Below are the code and all the weights of a small trained network. Each question names an input and a class and asks about switching units off, where a switched-off unit gives its printed mean instead of its output.

import numpy as np


def w(rows, s, z=0):
    codes = np.array(rows[::2]) - 128.0
    scale = np.full(codes.shape[1], s)
    scale[-1] = z or s
    return codes * scale


def norm(h):
    return h / np.sqrt((h * h).mean(-1, keepdims=True) + 1e-5)


def f(y):
    return y / 2 * (1 + np.tanh(0.7978845608 * (y + 0.044715 * y**3)))


def log_softmax(a):
    a = a - a.max(-1, keepdims=True)
    return a - np.log(np.exp(a).sum(-1, keepdims=True))


def net(x, mask):
    res = np.array(x, float).reshape(1, 2) / 4 @ E
    u = 0
    for l in range(2):
        y = f(norm(res) @ A[l][:, :-1].T + A[l][:, -1])
        res = res + np.where(mask[u : u + 12], y, B[l][:, -1]) @ B[l][:, :-1]
        u += 12
    return log_softmax(norm(res)[-1] @ U[:, :-1].T + U[:, -1])


A, B = {}, {}
E = w([
[125,45,114,30,239,109,85],'x0',
[85,204,56,72,254,10,146],'x1',
],0.0075)
A[0] = w([
[59,224,139,145,105,106,161,109],'L0N1',
[128,118,83,153,151,174,61,178],'L0N2',
[93,79,152,187,96,159,156,133],'L0N3',
[143,141,204,197,73,163,150,2],'L0N4',
[229,64,206,92,145,127,62,179],'L0N5',
[207,58,147,112,164,168,105,93],'L0N6',
[129,223,96,122,131,121,233,16],'L0N7',
[209,122,159,142,228,143,165,123],'L0N8',
[101,102,180,97,145,189,115,119],'L0N9',
[71,94,109,145,169,149,66,173],'L0N10',
[61,142,116,208,127,64,188,69],'L0N11',
[111,2,167,100,148,173,127,67],'L0N12',
],0.0088,0.0014)
B[0] = w([
[90,117,117,137,220,215,116,243],'L0N1',
[213,167,164,152,77,74,69,147],'L0N2',
[129,117,125,104,157,82,113,202],'L0N3',
[230,35,149,104,142,1,238,251],'L0N4',
[38,249,155,131,138,195,42,250],'L0N5',
[132,226,116,139,93,188,100,222],'L0N6',
[82,129,106,160,85,178,68,240],'L0N7',
[179,149,111,105,11,83,134,158],'L0N8',
[143,237,74,191,157,81,47,181],'L0N9',
[113,140,100,42,131,63,129,168],'L0N10',
[56,112,60,104,98,211,143,216],'L0N11',
[160,253,123,224,36,144,98,255],'L0N12',
],0.006,0.0057)
A[1] = w([
[147,91,101,161,84,153,152,35],'L1N1',
[146,69,167,2,183,15,158,136],'L1N2',
[44,208,91,230,205,177,132,151],'L1N3',
[190,79,178,136,100,44,209,96],'L1N4',
[63,149,102,115,144,185,179,69],'L1N5',
[194,111,129,93,76,91,64,254],'L1N6',
[27,248,139,112,189,150,74,130],'L1N7',
[123,87,116,133,217,110,115,82],'L1N8',
[222,73,141,210,128,17,170,162],'L1N9',
[205,142,167,155,152,66,108,96],'L1N10',
[48,146,56,165,55,77,141,109],'L1N11',
[187,68,185,191,93,66,235,104],'L1N12',
],0.0075,0.0033)
B[1] = w([
[177,142,112,128,134,71,167,133],'L1N1',
[189,112,122,73,117,68,40,182],'L1N2',
[151,135,89,180,187,214,168,238],'L1N3',
[106,152,214,237,112,33,162,173],'L1N4',
[105,150,144,88,131,215,166,162],'L1N5',
[84,118,59,95,216,117,67,177],'L1N6',
[153,10,192,165,72,115,216,254],'L1N7',
[101,188,127,138,72,189,81,135],'L1N8',
[132,18,203,160,112,122,177,183],'L1N9',
[37,152,111,5,147,143,255,145],'L1N10',
[125,118,79,89,154,202,197,160],'L1N11',
[63,86,209,108,140,62,130,191],'L1N12',
],0.0069,0.0092)
U = w([
[134,59,226,189,80,46,192,204],'0',
[99,114,66,171,152,219,205,253],'1',
[165,253,135,185,46,168,33,18],'2',
[153,111,60,47,143,44,69,20],'3',
],0.013,0.00044)

Each question gives the input, the list of numbers given to net, and the class t.
The units are the neurons (one row each of A and B). Each row of codes is followed by its name. A weight is (code - 128) times the scale printed after its matrix; where a second scale follows, it is the last column's (A, B and U).
mask holds one flag per neuron, layer by layer. A switched-off neuron (its flag False) gives its mean, the last column of its row in B, instead of its output. The means were averaged over made-up inputs and are rounded, as every weight is.
A unit's drop is (log p(t) with every unit on - log p(t) with that unit switched off) / (log p(t) with every unit on - log p(t) with every unit switched off).
The circuit of an input: a set's keep is (log p(t) with only the set's units on - log p(t) with every unit switched off) / (log p(t) with every unit on - log p(t) with every unit switched off). Starting from the 12 units with the biggest drops (on a tie, the unit counted first), units are removed one at a time, each time the one whose removal leaves the highest keep (on an exact tie, the one counted first), for as long as the keep stays at least 0.8.
circuit, biggest first: the units of the circuit, biggest drop first
k most important neurons: the k neurons with the biggest drops, biggest first
k most important neurons of layer l: the k neurons of layer l with the biggest drops, biggest first
drop of u: that unit's drop, to one decimal
input [-8,-2], class 0: circuit, biggest first -> [L0N4]
input [-7,0], class 0: 2 most important neurons -> [L0N4, L0N5]
input [1,5], class 3: circuit, biggest first -> [L0N12, L1N2]
input [1,-7], class 2: 2 most important neurons -> [L0N5, L1N7]
input [-8,1], class 1: 4 most important neurons -> [L0N1, L0N11, L0N7, L1N7]
input [0,8], class 1: 2 most important neurons of layer 0 -> [L0N4, L0N7]
input [5,1], class 3: 4 most important neurons of layer 0 -> [L0N1, L0N8, L0N10, L0N11]
input [-7,1], class 1: 2 most important neurons -> [L0N1, L0N11]
input [1,-6], class 2: 2 most important neurons -> [L0N5, L1N7]
input [8,-7], class 2: drop of L1N8 -> 0.0
input [-8,0], class 0: drop of L0N5 -> 2.3
input [-8,-1], class 0: drop of L0N4 -> 3.5
